Here is a tiny trained network, its code and every weight. The questions are about switching its units off for an input and a target symbol, where a switched-off unit gives its printed mean instead of its output.

import numpy as np


def w(rows, s, z=0):
    codes = np.array(rows[::2]) - 128.0
    scale = np.full(codes.shape[1], s)
    scale[-1] = z or s
    return codes * scale


def f(y):
    return np.maximum(y, 0)


def softmax(a):
    e = np.exp(a - a.max(-1, keepdims=True))
    return e / e.sum(-1, keepdims=True)


def log_softmax(a):
    a = a - a.max(-1, keepdims=True)
    return a - np.log(np.exp(a).sum(-1, keepdims=True))


def net(x, mask):
    ids = ['αεηθλστ'.index(c) for c in x.split()]
    T = len(ids)
    res = E[ids] + P[:T]
    r = res
    for j in range(3):
        rows = slice(4 * j, 4 * j + 4)
        q, k, v = (r @ M[0][rows].T for M in (Q, K, V))
        z = softmax(np.where(np.tri(T) > 0, q @ k.T / 4**0.5, -1e9)) @ v
        o = O[0][rows]
        res = res + np.where(mask[j], z, o[:, -1]) @ o[:, :-1]
    y = f(res @ A[0][:, :-1].T + A[0][:, -1])
    res = res + np.where(mask[3:19], y, B[0][:, -1]) @ B[0][:, :-1]
    return log_softmax(res[-1] @ U[:, :-1].T + U[:, -1])


Q, K, V, O, A, B = {}, {}, {}, {}, {}, {}
E = w([
[103,87,156],'α',
[152,65,144],'ε',
[113,106,122],'η',
[166,84,145],'θ',
[88,7,109],'λ',
[125,183,158],'σ',
[169,97,85],'τ',
],0.02)
P = w([
[221,43,110],'0',
[113,174,224],'1',
[105,185,176],'2',
[123,155,252],'3',
[97,138,218],'4',
[76,31,254],'5',
[111,141,234],'6',
[119,124,134],'7',
[165,103,202],'8',
[154,139,203],'9',
[170,162,220],'10',
[87,155,124],'11',
[199,187,230],'12',
[179,164,221],'13',
],0.0053)
Q[0] = w([
[126,42,141],'H0',
[155,90,165],'H0',
[197,127,164],'H0',
[43,148,2],'H0',
[156,181,91],'H1',
[149,96,120],'H1',
[108,65,118],'H1',
[109,197,118],'H1',
[111,209,212],'H2',
[160,142,196],'H2',
[227,73,109],'H2',
[145,163,192],'H2',
],0.0093)
K[0] = w([
[128,108,75],'H0',
[119,89,122],'H0',
[122,150,67],'H0',
[165,121,253],'H0',
[14,119,122],'H1',
[76,36,101],'H1',
[164,101,109],'H1',
[30,139,78],'H1',
[145,73,146],'H2',
[141,136,53],'H2',
[175,131,77],'H2',
[83,131,3],'H2',
],0.013)
V[0] = w([
[46,21,92],'H0',
[125,106,34],'H0',
[143,95,185],'H0',
[133,104,191],'H0',
[53,190,207],'H1',
[153,84,107],'H1',
[16,207,162],'H1',
[183,101,45],'H1',
[28,118,191],'H2',
[112,139,117],'H2',
[2,141,175],'H2',
[40,76,69],'H2',
],0.011)
O[0] = w([
[95,101,3,254],'H0',
[50,90,54,120],'H0',
[142,150,135,202],'H0',
[179,191,133,190],'H0',
[226,58,135,89],'H1',
[29,119,153,170],'H1',
[247,123,110,20],'H1',
[25,170,188,117],'H1',
[226,86,100,152],'H2',
[93,84,100,104],'H2',
[113,102,87,108],'H2',
[159,175,23,127],'H2',
],0.0064,0.0062)
A[0] = w([
[36,155,209,5],'N0',
[189,157,151,57],'N1',
[143,148,110,16],'N2',
[181,162,169,198],'N3',
[113,48,173,135],'N4',
[175,77,183,151],'N5',
[193,222,67,162],'N6',
[224,172,89,3],'N7',
[88,171,79,27],'N8',
[102,3,44,84],'N9',
[132,112,94,14],'N10',
[145,113,72,41],'N11',
[72,104,175,64],'N12',
[175,199,168,12],'N13',
[128,209,119,78],'N14',
[148,166,110,88],'N15',
],0.011,0.0048)
B[0] = w([
[98,70,149,213],'N0',
[137,56,74,173],'N1',
[224,198,162,130],'N2',
[107,18,152,201],'N3',
[158,254,121,203],'N4',
[169,211,57,190],'N5',
[163,36,212,187],'N6',
[161,77,131,177],'N7',
[128,113,96,156],'N8',
[186,181,146,254],'N9',
[228,196,207,134],'N10',
[115,213,128,144],'N11',
[154,150,142,196],'N12',
[138,38,89,171],'N13',
[98,105,171,143],'N14',
[198,78,209,141],'N15',
],0.0064,0.009)
U = w([
[170,170,85,74],'α',
[114,159,143,142],'ε',
[152,175,114,110],'η',
[110,144,170,2],'θ',
[138,149,1,100],'λ',
[230,202,202,252],'σ',
[100,97,158,128],'τ',
],0.0082,0.0044)

Each question gives the input, a string of symbols that net reads in full, and the target symbol t.
The units are the heads (4 rows each of Q, K, V and O) and the neurons (one row each of A and B). Each row of codes is followed by its name. A weight is (code - 128) times the scale printed after its matrix; where a second scale follows, it is the last column's (O, A, B and U).
mask holds one flag per unit, heads first, then neurons. A switched-off unit (its flag False) gives its mean, the last column of its rows in O or B, instead of its output. The means were averaged over made-up inputs and are rounded, as every weight is.
A unit's drop is (log p(t) with every unit on - log p(t) with that unit switched off) / (log p(t) with every unit on - log p(t) with every unit switched off).
The circuit of an input: a set's keep is (log p(t) with only the set's units on - log p(t) with every unit switched off) / (log p(t) with every unit on - log p(t) with every unit switched off). Starting from the 12 units with the biggest drops (on a tie, the unit counted first), units are removed one at a time, each time the one whose removal leaves the highest keep (on an exact tie, the one counted first), for as long as the keep stays at least 0.8.
circuit, biggest first: the units of the circuit, biggest drop first
heads that matter: for each layer, one digit per head in row order, 1 if its drop is at least 0.15 and else 0, layers parted by /
drop when u is switched off: that unit's drop, to one decimal
input λ τ ε θ θ λ ε ε, target λ: heads that matter : 100
input σ η σ ε ε η, target σ: circuit, biggest first : (H1, H0)
input τ ε ε τ, target τ: heads that matter : 011
input λ θ λ λ, target λ: heads that matter : 100
input σ σ θ α σ ε, target σ: heads that matter : 000
input τ ε θ τ, target τ: circuit, biggest first : (H1, N0, H2)
input σ σ σ τ ε λ, target σ: circuit, biggest first : (N9, N4)
input σ σ α σ τ σ η τ, target σ: heads that matter : 010
input τ α τ λ θ, target τ: circuit, biggest first : (H1, N0)
input σ σ σ σ λ σ α, target σ: circuit, biggest first : (H1)
input λ α σ λ, target λ: heads that matter : 110
input σ σ σ ε σ τ, target σ: heads that matter : 101
input λ λ η α τ η, target λ: heads that matter : 101
input λ σ ε τ σ θ, target λ: heads that matter : 100
input σ λ θ α λ λ σ ε α η λ, target σ: heads that matter : 001
input σ σ η, target σ: circuit, biggest first : (H0)
input τ θ η θ, target τ: drop when H0 is switched off : 0.1
input σ ε α η θ α σ σ σ ε σ α, target σ: drop when N6 is switched off : -0.1
input λ λ η η σ α, target λ: drop when H2 is switched off : 0.2
input ε λ σ η λ σ η λ η, target λ: drop when N1 is switched off : -0.1
